Below is a small trained network, with its code and all its weights. Each question gives an input and a class and asks what happens when units are switched off, that is, made to give their printed mean instead of their output.

import numpy as np


def w(rows, s, z=0):
    codes = np.array(rows[::2]) - 128.0
    scale = np.full(codes.shape[1], s)
    scale[-1] = z or s
    return codes * scale


def f(y):
    return np.maximum(y, 0)


def log_softmax(a):
    a = a - a.max(-1, keepdims=True)
    return a - np.log(np.exp(a).sum(-1, keepdims=True))


def net(x, mask):
    res = np.array(x, float).reshape(1, 5) / 4 @ E
    y = f(res @ A[0][:, :-1].T + A[0][:, -1])
    res = res + np.where(mask, y, B[0][:, -1]) @ B[0][:, :-1]
    return log_softmax(res[-1] @ U[:, :-1].T + U[:, -1])


A, B = {}, {}
E = w([
[30,190,222],'x0',
[127,129,128],'x1',
[145,253,67],'x2',
[135,132,138],'x3',
[138,131,131],'x4',
],0.007)
A[0] = w([
[213,110,59,62],'N1',
[161,100,89,33],'N2',
[106,210,61,68],'N3',
[169,178,79,160],'N4',
[64,186,178,74],'N5',
[80,156,197,46],'N6',
[116,166,85,45],'N7',
[84,55,108,61],'N8',
[83,64,142,51],'N9',
[207,127,138,146],'N10',
[114,65,138,38],'N11',
[159,95,78,8],'N12',
[105,197,70,223],'N13',
[158,99,78,25],'N14',
[116,77,150,31],'N15',
[111,183,71,19],'N16',
[212,115,113,174],'N17',
[136,140,161,253],'N18',
[191,105,194,203],'N19',
[98,77,182,91],'N20',
[32,125,246,122],'N21',
[139,172,109,29],'N22',
[175,89,78,22],'N23',
],0.011,0.0054)
B[0] = w([
[133,224,65,186],'N1',
[200,232,77,142],'N2',
[217,56,129,198],'N3',
[179,64,131,207],'N4',
[173,184,45,205],'N5',
[189,215,47,180],'N6',
[252,68,153,146],'N7',
[251,111,108,150],'N8',
[239,140,148,154],'N9',
[128,127,59,167],'N10',
[243,101,220,146],'N11',
[180,250,59,142],'N12',
[197,49,85,253],'N13',
[191,226,73,144],'N14',
[249,93,240,142],'N15',
[254,63,131,156],'N16',
[92,188,18,195],'N17',
[83,99,35,227],'N18',
[144,77,21,187],'N19',
[200,118,85,172],'N20',
[196,173,12,254],'N21',
[231,30,248,141],'N22',
[159,232,88,152],'N23',
],0.0075,0.0072)
U = w([
[132,134,107,251],'0',
[147,228,115,68],'1',
[134,128,121,253],'2',
[195,92,144,18],'3',
[120,141,115,245],'4',
[86,131,144,113],'5',
[63,97,242,2],'6',
[60,118,252,2],'7',
],0.012,0.0075)

Each question gives the input, the list of numbers given to net, and the class t.
The units are the neurons (one row each of A and B). Each row of codes is followed by its name. A weight is (code - 128) times the scale printed after its matrix; where a second scale follows, it is the last column's (A, B and U).
mask holds one flag per neuron, in row order. A switched-off neuron (its flag False) gives its mean, the last column of its row in B, instead of its output. The means were averaged over made-up inputs and are rounded, as every weight is.
A unit's drop is (log p(t) with every unit on - log p(t) with that unit switched off) / (log p(t) with every unit on - log p(t) with every unit switched off).
The circuit of an input: a set's keep is (log p(t) with only the set's units on - log p(t) with every unit switched off) / (log p(t) with every unit on - log p(t) with every unit switched off). Starting from the 12 units with the biggest drops (on a tie, the unit counted first), units are removed one at a time, each time the one whose removal leaves the highest keep (on an exact tie, the one counted first), for as long as the keep stays at least 0.8.
circuit, biggest first: the units of the circuit, biggest drop first
most important unit: the unit with the biggest drop
k most important neurons: the k neurons with the biggest drops, biggest first
drop when u is switched off: that unit's drop, to one decimal
input [7,6,8,-6,0], class 3: circuit, biggest first : [N3, N13, N16]
input [-8,-8,4,6,-5], class 1: circuit, biggest first : [N1, N23]
input [6,-3,-5,-1,-2], class 1: circuit, biggest first : [N21, N6]
input [-6,4,1,-2,2], class 1: most important unit : N1
input [8,-6,-7,-5,5], class 1: 2 most important neurons : [N21, N6]
input [-7,5,8,-4,1], class 3: circuit, biggest first : [N4, N3]
input [6,-4,-3,4,-3], class 1: 3 most important neurons : [N21, N6, N13]
input [-5,-7,7,-1,-3], class 3: 3 most important neurons : [N4, N3, N13]
input [-5,3,-3,4,-3], class 1: drop when N1 is switched off : 0.2
input [-8,-2,-4,7,4], class 1: drop when N23 is switched off : 0.1
input [7,4,-2,-5,4], class 1: drop when N7 is switched off : 0.0
input [-8,5,-7,-3,-2], class 1: drop when N13 is switched off : 0.1
